Here is a tiny trained network, its code and every weight. The questions are about switching its units off for an input and a target symbol, where a switched-off unit gives its printed mean instead of its output.

import numpy as np


def w(rows, s, z=0):
    codes = np.array(rows[::2]) - 128.0
    scale = np.full(codes.shape[1], s)
    scale[-1] = z or s
    return codes * scale


def f(y):
    return np.maximum(y, 0)


def softmax(a):
    e = np.exp(a - a.max(-1, keepdims=True))
    return e / e.sum(-1, keepdims=True)


def log_softmax(a):
    a = a - a.max(-1, keepdims=True)
    return a - np.log(np.exp(a).sum(-1, keepdims=True))


def net(x, mask):
    ids = ['αδεζξψ'.index(c) for c in x.split()]
    T = len(ids)
    res = E[ids] + P[:T]
    u = 0
    for l in range(2):
        q, k, v = (res @ M[l].T for M in (Q, K, V))
        z = softmax(np.where(np.tri(T) > 0, q @ k.T / 2**0.5, -1e9)) @ v
        res = res + np.where(mask[u], z, O[l][:, -1]) @ O[l][:, :-1]
        u += 1
        y = f(res @ A[l][:, :-1].T + A[l][:, -1])
        res = res + np.where(mask[u : u + 8], y, B[l][:, -1]) @ B[l][:, :-1]
        u += 8
    return log_softmax(res[-1] @ U[:, :-1].T + U[:, -1])


Q, K, V, O, A, B = {}, {}, {}, {}, {}, {}
E = w([
[140,87,152,206],'α',
[119,113,112,132],'δ',
[84,117,116,68],'ε',
[184,163,195,56],'ζ',
[165,121,214,138],'ξ',
[94,103,2,77],'ψ',
],0.0078)
P = w([
[174,156,109,153],'0',
[79,128,170,96],'1',
[177,2,166,102],'2',
[121,161,154,117],'3',
[159,68,160,87],'4',
[97,174,158,129],'5',
[134,84,163,82],'6',
[94,197,149,142],'7',
[149,92,187,86],'8',
[64,210,157,153],'9',
[130,90,191,90],'10',
[57,228,148,165],'11',
[130,113,200,92],'12',
],0.0084)
Q[0] = w([
[251,135,32,112],'0.h0',
[178,141,126,133],'0.h0',
],0.011)
K[0] = w([
[55,2,166,36],'0.h0',
[143,105,87,102],'0.h0',
],0.0083)
V[0] = w([
[137,235,77,159],'0.h0',
[126,255,16,184],'0.h0',
],0.0068)
O[0] = w([
[199,146,101,123,60],'0.h0',
[253,161,9,128,2],'0.h0',
],0.0053,0.0023)
A[0] = w([
[170,64,120,72,82],'0.n0',
[53,102,199,120,61],'0.n1',
[72,78,85,126,55],'0.n2',
[36,255,173,173,205],'0.n3',
[141,95,222,177,210],'0.n4',
[145,124,54,109,1],'0.n5',
[47,115,82,62,218],'0.n6',
[99,49,120,110,44],'0.n7',
],0.0081,0.0035)
B[0] = w([
[96,90,168,116,141],'0.n0',
[196,102,109,108,184],'0.n1',
[87,117,159,120,131],'0.n2',
[97,165,51,97,215],'0.n3',
[3,125,123,99,254],'0.n4',
[214,103,137,87,129],'0.n5',
[84,174,227,170,166],'0.n6',
[129,85,134,112,141],'0.n7',
],0.015,0.0067)
Q[1] = w([
[139,252,27,161],'1.h0',
[64,150,193,87],'1.h0',
],0.027)
K[1] = w([
[250,70,142,166],'1.h0',
[165,196,67,165],'1.h0',
],0.027)
V[1] = w([
[70,204,236,202],'1.h0',
[70,41,71,252],'1.h0',
],0.026)
O[1] = w([
[157,202,129,88,245],'1.h0',
[126,97,99,1,135],'1.h0',
],0.027,0.011)
A[1] = w([
[213,65,79,119,139],'1.n0',
[217,169,120,114,3],'1.n1',
[45,147,177,169,187],'1.n2',
[119,79,84,150,91],'1.n3',
[109,158,153,96,248],'1.n4',
[249,143,82,171,153],'1.n5',
[110,164,116,54,51],'1.n6',
[162,76,90,133,57],'1.n7',
],0.011,0.0028)
B[1] = w([
[89,212,194,140,137],'1.n0',
[67,5,52,174,160],'1.n1',
[214,100,60,47,200],'1.n2',
[27,145,195,160,141],'1.n3',
[71,223,94,93,195],'1.n4',
[94,27,71,90,153],'1.n5',
[188,43,253,216,254],'1.n6',
[164,169,187,82,132],'1.n7',
],0.011,0.04)
U = w([
[114,210,154,82,253],'α',
[107,215,213,255,205],'δ',
[142,106,191,91,93],'ε',
[188,124,140,149,77],'ζ',
[54,84,102,31,160],'ξ',
[97,95,170,205,5],'ψ',
],0.0035,0.0042)

Each question gives the input, a string of symbols that net reads in full, and the target symbol t.
The units are the heads (2 rows each of Q, K, V and O) and the neurons (one row each of A and B). Each row of codes is followed by its name. A weight is (code - 128) times the scale printed after its matrix; where a second scale follows, it is the last column's (O, A, B and U).
mask holds one flag per unit, layer by layer, with each layer's heads first. A switched-off unit (its flag False) gives its mean, the last column of its rows in O or B, instead of its output. The means were averaged over made-up inputs and are rounded, as every weight is.
A unit's drop is (log p(t) with every unit on - log p(t) with that unit switched off) / (log p(t) with every unit on - log p(t) with every unit switched off).
The circuit of an input: a set's keep is (log p(t) with only the set's units on - log p(t) with every unit switched off) / (log p(t) with every unit on - log p(t) with every unit switched off). Starting from the 12 units with the biggest drops (on a tie, the unit counted first), units are removed one at a time, each time the one whose removal leaves the highest keep (on an exact tie, the one counted first), for as long as the keep stays at least 0.8.
units of the circuit, in order: the units of the circuit, biggest drop first
unit that matters most: the unit with the biggest drop
k most important neurons: the k neurons with the biggest drops, biggest first
k most important neurons of layer l: the k neurons of layer l with the biggest drops, biggest first
input ξ δ α α α δ α, target δ: unit that matters most	1.n2
input α α α ζ α ε α ψ ψ, target ψ: units of the circuit, in order	(1.n1; 1.n6; 1.h0; 0.n6)
input ψ ξ α α ζ α ξ ψ α, target ψ: units of the circuit, in order	(1.n1; 1.n6; 0.n6; 1.h0)
input ε α δ ξ α α, target α: 2 most important neurons	(1.n6; 0.n4)
input ξ α ξ ε α, target ξ: 3 most important neurons	(1.n1; 0.n3; 1.n5)
input α δ δ ζ α δ α α α δ α ξ ψ, target α: 2 most important neurons	(1.n6; 0.n3)
input ψ ε ε α, target ψ: units of the circuit, in order	(1.h0; 0.h0)
input ζ ζ α, target ζ: 3 most important neurons of layer 1	(1.n2; 1.n4; 1.n5)
input ζ α α ε ε ε, target ζ: 3 most important neurons	(1.n2; 0.n4; 1.n4)
input α α α α α δ δ δ α ξ ξ, target α: units of the circuit, in order	(1.n6; 0.n3; 1.h0)
input ε δ α, target δ: 4 most important neurons	(0.n6; 0.n4; 1.n2; 1.n5)
input α ψ ε ε α α α ξ δ ε α, target ξ: 2 most important neurons of layer 0	(0.n6; 0.n3)
input ζ ζ α ξ α α ζ ψ ψ, target ψ: 4 most important neurons	(1.n1; 1.n6; 0.n6; 0.n1)
input α α ξ α α ζ α ζ ζ ε δ, target ξ: 4 most important neurons of layer 0	(0.n6; 0.n4; 0.n3; 0.n1)
input α ψ ζ α ζ α ζ α δ ζ α ε ε, target ξ: unit that matters most	1.n1
input ξ α ζ α ξ δ ξ, target δ: units of the circuit, in order	(1.n2; 0.n6; 1.h0; 1.n6)
input δ δ ε α α ξ α α ζ α α ε, target ξ: units of the circuit, in order	(1.n6; 0.h0; 1.h0)
input α α ε ζ α α α α ζ α α ζ ε, target ζ: 4 most important neurons	(1.n2; 0.n3; 0.n4; 1.n4)
input ξ ε α α ζ ε, target δ: units of the circuit, in order	(1.h0; 0.n4)
input ζ ψ δ, target ψ: 4 most important neurons of layer 0	(0.n6; 0.n1; 0.n3; 0.n2)
input δ α δ α α α α ψ ζ δ, target ξ: unit that matters most	1.n6
input ζ α ε α, target ζ: 3 most important neurons of layer 1	(1.n2; 1.n4; 1.n6)
input ξ α α ξ α ψ δ ζ δ ψ, target δ: 4 most important neurons	(0.n1; 1.n2; 0.n3; 0.n4)
input α ψ ε, target ψ: 4 most important neurons of layer 1	(1.n1; 1.n6; 1.n5; 1.n2)
input ε ξ ε, target α: units of the circuit, in order	(1.n6; 0.n4; 1.h0; 0.n1)
input α ψ α ψ ξ, target ψ: units of the circuit, in order	(1.n1; 0.n6; 1.h0; 1.n6)
input α ζ α δ δ α α ζ ξ, target ζ: 3 most important neurons	(1.n2; 0.n3; 1.n4)
input δ ξ ζ α α α ζ ψ δ, target ψ: 4 most important neurons of layer 1	(1.n1; 1.n6; 1.n5; 1.n2)
